Below is a small trained network, with its code and all its weights. Each question gives an input and a target symbol and asks what happens when units are switched off, that is, made to give their printed mean instead of their output.

import numpy as np


def w(rows, s, z=0):
    codes = np.array(rows[::2]) - 128.0
    scale = np.full(codes.shape[1], s)
    scale[-1] = z or s
    return codes * scale


def f(y):
    return np.maximum(y, 0)


def softmax(a):
    e = np.exp(a - a.max(-1, keepdims=True))
    return e / e.sum(-1, keepdims=True)


def log_softmax(a):
    a = a - a.max(-1, keepdims=True)
    return a - np.log(np.exp(a).sum(-1, keepdims=True))


def net(x, mask):
    ids = ['αβγεζθμξπστφψω'.index(c) for c in x.split()]
    T = len(ids)
    res = E[ids] + P[:T]
    q, k, v = (res @ M[0].T for M in (Q, K, V))
    z = softmax(np.where(np.tri(T) > 0, q @ k.T / 4**0.5, -1e9)) @ v
    res = res + np.where(mask[0], z, O[0][:, -1]) @ O[0][:, :-1]
    y = f(res @ A[0][:, :-1].T + A[0][:, -1])
    res = res + np.where(mask[1:9], y, B[0][:, -1]) @ B[0][:, :-1]
    return log_softmax(res[-1] @ U[:, :-1].T + U[:, -1])


Q, K, V, O, A, B = {}, {}, {}, {}, {}, {}
E = w([
[170,127,134,121,152],'α',
[43,191,165,136,2],'β',
[138,147,116,37,101],'γ',
[145,110,120,123,143],'ε',
[187,88,63,140,62],'ζ',
[195,174,132,104,173],'θ',
[91,172,80,181,13],'μ',
[139,97,109,118,147],'ξ',
[25,88,74,102,92],'π',
[164,73,79,59,214],'σ',
[129,120,133,158,111],'τ',
[144,97,150,160,93],'φ',
[172,141,150,138,130],'ψ',
[192,155,159,124,147],'ω',
],0.021)
P = w([
[40,128,149,193,208],'0',
[108,125,132,165,166],'1',
[145,130,98,121,152],'2',
[162,125,114,114,115],'3',
[170,129,86,86,122],'4',
[185,122,99,86,90],'5',
[193,131,65,54,110],'6',
[187,101,97,84,68],'7',
[142,152,43,66,142],'8',
[128,65,188,164,77],'9',
[76,199,5,110,217],'10',
[131,59,202,144,143],'11',
],0.011)
Q[0] = w([
[165,170,103,102,95],'H0',
[97,105,247,125,165],'H0',
[34,160,118,173,208],'H0',
[114,109,124,120,100],'H0',
],0.012)
K[0] = w([
[199,14,157,101,61],'H0',
[18,186,61,198,255],'H0',
[47,95,249,238,212],'H0',
[162,202,185,12,181],'H0',
],0.006)
V[0] = w([
[145,156,186,119,118],'H0',
[83,92,184,193,55],'H0',
[35,109,104,89,141],'H0',
[146,255,70,181,127],'H0',
],0.011)
O[0] = w([
[108,46,138,144,141,78],'H0',
[163,68,185,137,13,2],'H0',
[129,178,25,18,104,96],'H0',
[97,94,2,179,76,113],'H0',
],0.0098,0.0041)
A[0] = w([
[205,93,100,165,143,94],'N0',
[47,109,102,93,103,57],'N1',
[114,246,152,184,88,111],'N2',
[158,129,124,132,75,98],'N3',
[182,81,128,138,197,189],'N4',
[65,209,136,157,88,5],'N5',
[197,71,90,80,122,161],'N6',
[182,105,115,227,194,1],'N7',
],0.012,0.0049)
B[0] = w([
[22,122,149,135,48,189],'N0',
[44,125,252,96,254,165],'N1',
[189,68,74,69,143,183],'N2',
[142,188,67,94,214,172],'N3',
[165,37,156,251,56,254],'N4',
[129,58,155,113,90,168],'N5',
[88,236,174,116,84,226],'N6',
[26,11,83,25,113,178],'N7',
],0.008,0.0088)
U = w([
[137,93,124,138,103,43],'α',
[120,158,137,139,46,68],'β',
[153,138,95,187,124,224],'γ',
[145,120,131,137,95,105],'ε',
[162,34,157,38,69,23],'ζ',
[141,38,1,89,87,35],'θ',
[48,204,71,201,18,85],'μ',
[163,113,123,113,100,134],'ξ',
[158,188,128,74,88,203],'π',
[220,108,87,174,190,243],'σ',
[148,116,128,93,66,99],'τ',
[188,115,243,173,70,254],'φ',
[54,115,166,138,116,30],'ψ',
[104,62,113,152,102,8],'ω',
],0.0071,0.0037)

Each question gives the input, a string of symbols that net reads in full, and the target symbol t.
The units are the heads (4 rows each of Q, K, V and O) and the neurons (one row each of A and B). Each row of codes is followed by its name. A weight is (code - 128) times the scale printed after its matrix; where a second scale follows, it is the last column's (O, A, B and U).
mask holds one flag per unit, heads first, then neurons. A switched-off unit (its flag False) gives its mean, the last column of its rows in O or B, instead of its output. The means were averaged over made-up inputs and are rounded, as every weight is.
A unit's drop is (log p(t) with every unit on - log p(t) with that unit switched off) / (log p(t) with every unit on - log p(t) with every unit switched off).
The circuit of an input: a set's keep is (log p(t) with only the set's units on - log p(t) with every unit switched off) / (log p(t) with every unit on - log p(t) with every unit switched off). Starting from all 9 units, units are removed one at a time, each time the one whose removal leaves the highest keep (on an exact tie, the one counted first), for as long as the keep stays at least 0.8.
circuit, biggest first: the units of the circuit, biggest drop first
k most important neurons: the k neurons with the biggest drops, biggest first
input φ φ τ, target φ: 2 most important neurons : N7, N2
input σ γ τ μ ξ, target μ: circuit, biggest first : H0, N6, N2, N0
input ε γ π φ σ σ ξ, target σ: circuit, biggest first : H0, N0
input ω β ξ ε ψ φ ε, target φ: circuit, biggest first : H0, N4
input β ω ω ω, target ω: 2 most important neurons : N7, N4
input θ φ μ τ, target μ: circuit, biggest first : H0, N0, N2
input φ τ μ γ φ φ γ ω φ τ σ φ, target σ: circuit, biggest first : H0, N6
input ζ φ σ φ θ, target φ: 2 most important neurons : N4, N3
input φ σ σ σ α γ, target π: circuit, biggest first : N4, N6
input π β γ ω φ φ α, target φ: circuit, biggest first : N4, H0
input σ β φ φ ε φ φ γ π, target ψ: circuit, biggest first : N1
input σ σ φ τ ζ, target μ: 3 most important neurons : N0, N6, N2
input σ γ ε ε φ σ θ σ ω, target σ: circuit, biggest first : H0, N6
input ω ω μ θ ξ θ φ φ σ φ ξ, target φ: circuit, biggest first : H0
input σ φ σ τ, target σ: circuit, biggest first : H0, N6, N0
input μ ζ α φ β φ φ μ γ γ μ σ, target μ: circuit, biggest first : H0, N6
input γ ω θ θ, target θ: circuit, biggest first : H0, N7
input ψ φ α α ω α μ α, target μ: 2 most important neurons : N0, N6
input ω α φ φ φ τ, target φ: 2 most important neurons : N2, N7
input φ φ σ γ φ σ α φ ω, target φ: 2 most important neurons : N4, N3
input ω θ α ω ζ φ μ σ θ ε, target θ: 3 most important neurons : N7, N6, N1
input γ μ ζ φ γ θ β, target ζ: most important neuron : N2
input ε ε σ σ ε, target σ: 2 most important neurons : N0, N6
input θ π σ φ, target σ: 2 most important neurons : N6, N0
input σ π φ ξ θ β μ ψ ω σ σ τ, target σ: 3 most important neurons : N6, N0, N7
